Below are the code and all the weights of a small trained network. Each question names an input and a class and asks about switching units off, where a switched-off unit gives its printed mean instead of its output.

import numpy as np


def w(rows, s, z=0):
    codes = np.array(rows[::2]) - 128.0
    scale = np.full(codes.shape[1], s)
    scale[-1] = z or s
    return codes * scale


def f(y):
    return y / 2 * (1 + np.tanh(0.7978845608 * (y + 0.044715 * y**3)))


def log_softmax(a):
    a = a - a.max(-1, keepdims=True)
    return a - np.log(np.exp(a).sum(-1, keepdims=True))


def net(x, mask):
    res = np.array(x, float).reshape(1, 8) / 4 @ E
    y = f(res @ A[0][:, :-1].T + A[0][:, -1])
    res = res + np.where(mask, y, B[0][:, -1]) @ B[0][:, :-1]
    return log_softmax(res[-1] @ U[:, :-1].T + U[:, -1])


A, B = {}, {}
E = w([
[85,106,122,93],'x0',
[105,128,97,82],'x1',
[213,157,125,29],'x2',
[167,165,121,136],'x3',
[124,2,227,181],'x4',
[61,91,63,55],'x5',
[103,23,160,110],'x6',
[182,42,189,95],'x7',
],0.0096)
A[0] = w([
[159,132,87,89,165],'n0',
[64,44,113,122,156],'n1',
[156,113,89,43,188],'n2',
[165,121,85,65,112],'n3',
[207,127,112,6,205],'n4',
[231,154,208,188,152],'n5',
[155,131,45,54,237],'n6',
[121,184,121,54,225],'n7',
[100,224,49,163,156],'n8',
[210,181,188,192,226],'n9',
[52,75,100,161,254],'n10',
[136,133,110,52,182],'n11',
[224,86,142,213,190],'n12',
],0.011,0.0047)
B[0] = w([
[138,183,147,206,175],'n0',
[72,123,244,113,199],'n1',
[137,154,203,187,201],'n2',
[127,170,173,133,176],'n3',
[185,185,235,153,237],'n4',
[205,98,104,80,222],'n5',
[119,171,154,164,231],'n6',
[168,172,98,147,218],'n7',
[51,165,38,122,248],'n8',
[195,103,58,68,232],'n9',
[43,68,142,130,208],'n10',
[127,154,186,218,189],'n11',
[177,83,123,40,205],'n12',
],0.011,0.013)
U = w([
[205,95,94,103,218],'0',
[48,187,10,151,113],'1',
[40,20,184,141,183],'2',
[159,206,140,169,6],'3',
],0.011,0.0025)

Each question gives the input, the list of numbers given to net, and the class t.
The units are the neurons (one row each of A and B). Each row of codes is followed by its name. A weight is (code - 128) times the scale printed after its matrix; where a second scale follows, it is the last column's (A, B and U).
mask holds one flag per neuron, in row order. A switched-off neuron (its flag False) gives its mean, the last column of its row in B, instead of its output. The means were averaged over made-up inputs and are rounded, as every weight is.
A unit's drop is (log p(t) with every unit on - log p(t) with that unit switched off) / (log p(t) with every unit on - log p(t) with every unit switched off).
The circuit of an input: a set's keep is (log p(t) with only the set's units on - log p(t) with every unit switched off) / (log p(t) with every unit on - log p(t) with every unit switched off). Starting from the 12 units with the biggest drops (on a tie, the unit counted first), units are removed one at a time, each time the one whose removal leaves the highest keep (on an exact tie, the one counted first), for as long as the keep stays at least 0.8.
units of the circuit, in order: the units of the circuit, biggest drop first
top k neurons: the k neurons with the biggest drops, biggest first
drop of u: that unit's drop, to one decimal
input [-8,1,1,0,-4,1,0,-2], class 1: units of the circuit, in order => (n8)
input [7,-6,-5,-3,0,-7,2,-4], class 2: top 2 neurons => (n10; n7)
input [-3,4,-3,8,5,7,1,-8], class 2: top 2 neurons => (n10; n1)
input [-8,-3,8,-3,-4,-5,4,-1], class 0: top 3 neurons => (n9; n5; n12)
input [-1,3,-4,-2,3,5,-1,-8], class 2: top 3 neurons => (n10; n1; n7)
input [7,3,-2,2,-2,4,6,-8], class 2: top 2 neurons => (n1; n10)
input [-8,-8,-4,2,-3,-4,4,-8], class 1: top 2 neurons => (n8; n4)
input [-5,-3,6,-2,-4,-6,-7,-5], class 1: drop of n8 => 1.3
input [0,6,-1,-7,2,-3,0,-8], class 1: drop of n12 => 0.1
input [-8,8,-6,-2,-5,-2,5,3], class 2: drop of n8 => 0.2
